Here is a tiny trained network, its code and every weight. The questions are about switching its units off for an input and a target symbol, where a switched-off unit gives its printed mean instead of its output.

import numpy as np


def w(rows, s, z=0):
    codes = np.array(rows[::2]) - 128.0
    scale = np.full(codes.shape[1], s)
    scale[-1] = z or s
    return codes * scale


def f(y):
    return np.maximum(y, 0)


def softmax(a):
    e = np.exp(a - a.max(-1, keepdims=True))
    return e / e.sum(-1, keepdims=True)


def log_softmax(a):
    a = a - a.max(-1, keepdims=True)
    return a - np.log(np.exp(a).sum(-1, keepdims=True))


def net(x, mask):
    ids = ['Λγζθμτ'.index(c) for c in x.split()]
    T = len(ids)
    res = E[ids] + P[:T]
    q, k, v = (res @ M[0].T for M in (Q, K, V))
    z = softmax(np.where(np.tri(T) > 0, q @ k.T / 4**0.5, -1e9)) @ v
    res = res + np.where(mask[0], z, O[0][:, -1]) @ O[0][:, :-1]
    y = f(res @ A[0][:, :-1].T + A[0][:, -1])
    res = res + np.where(mask[1:9], y, B[0][:, -1]) @ B[0][:, :-1]
    return log_softmax(res[-1] @ U[:, :-1].T + U[:, -1])


Q, K, V, O, A, B = {}, {}, {}, {}, {}, {}
E = w([
[100,163,168,166],'Λ',
[214,131,135,198],'γ',
[217,248,98,93],'ζ',
[166,66,187,226],'θ',
[108,150,162,103],'μ',
[160,65,181,180],'τ',
],0.014)
P = w([
[114,7,254,36],'0',
[144,93,193,144],'1',
[139,133,152,141],'2',
[121,163,133,137],'3',
[80,162,51,142],'4',
[56,210,23,135],'5',
],0.0066)
Q[0] = w([
[174,157,184,166],'H0',
[159,180,216,81],'H0',
[131,91,2,159],'H0',
[62,95,157,144],'H0',
],0.015)
K[0] = w([
[246,71,179,74],'H0',
[152,111,160,23],'H0',
[149,192,83,230],'H0',
[33,87,130,151],'H0',
],0.013)
V[0] = w([
[46,144,108,114],'H0',
[227,38,126,55],'H0',
[110,88,147,255],'H0',
[62,56,160,122],'H0',
],0.0094)
O[0] = w([
[121,136,222,114,3],'H0',
[1,56,59,67,202],'H0',
[218,227,32,32,112],'H0',
[65,237,195,27,92],'H0',
],0.0071,0.003)
A[0] = w([
[63,135,108,96,44],'N0',
[191,58,200,107,150],'N1',
[252,103,180,122,143],'N2',
[107,143,69,89,185],'N3',
[197,159,155,42,95],'N4',
[107,117,59,142,104],'N5',
[120,105,73,131,4],'N6',
[90,78,138,173,144],'N7',
],0.015,0.0042)
B[0] = w([
[172,65,94,28,175],'N0',
[58,206,77,129,203],'N1',
[7,110,124,68,226],'N2',
[121,68,156,187,204],'N3',
[51,102,65,202,218],'N4',
[116,134,184,139,199],'N5',
[164,155,177,134,149],'N6',
[150,183,107,119,253],'N7',
],0.016,0.0051)
U = w([
[73,114,138,138,175],'Λ',
[188,72,191,160,213],'γ',
[254,188,30,131,197],'ζ',
[149,60,63,196,2],'θ',
[142,142,167,46,77],'μ',
[165,61,104,117,44],'τ',
],0.0054,0.0062)

Each question gives the input, a string of symbols that net reads in full, and the target symbol t.
The units are the heads (4 rows each of Q, K, V and O) and the neurons (one row each of A and B). Each row of codes is followed by its name. A weight is (code - 128) times the scale printed after its matrix; where a second scale follows, it is the last column's (O, A, B and U).
mask holds one flag per unit, heads first, then neurons. A switched-off unit (its flag False) gives its mean, the last column of its rows in O or B, instead of its output. The means were averaged over made-up inputs and are rounded, as every weight is.
A unit's drop is (log p(t) with every unit on - log p(t) with that unit switched off) / (log p(t) with every unit on - log p(t) with every unit switched off).
The circuit of an input: a set's keep is (log p(t) with only the set's units on - log p(t) with every unit switched off) / (log p(t) with every unit on - log p(t) with every unit switched off). Starting from all 9 units, units are removed one at a time, each time the one whose removal leaves the highest keep (on an exact tie, the one counted first), for as long as the keep stays at least 0.8.
units of the circuit, in order: the units of the circuit, biggest drop first
unit that matters most: the unit with the biggest drop
top k neurons: the k neurons with the biggest drops, biggest first
drop of u: that unit's drop, to one decimal
input ζ μ ζ Λ, target ζ: top 3 neurons -> N7, N2, N3
input ζ ζ μ, target ζ: units of the circuit, in order -> N7, H0, N2, N3
input Λ ζ γ, target Λ: top 2 neurons -> N2, N1
input Λ Λ ζ γ μ Λ, target ζ: unit that matters most -> H0
input θ θ ζ Λ, target θ: units of the circuit, in order -> H0, N3, N4, N2
input θ Λ Λ, target θ: units of the circuit, in order -> H0, N4, N3, N2
input γ γ Λ γ Λ, target γ: top 2 neurons -> N3, N1
input ζ Λ μ, target ζ: top 4 neurons -> N7, N2, N3, N4
input Λ Λ Λ ζ, target Λ: drop of H0 -> 0.2
input ζ Λ τ, target ζ: drop of N5 -> 0.0
input θ Λ μ, target θ: drop of N4 -> 0.8
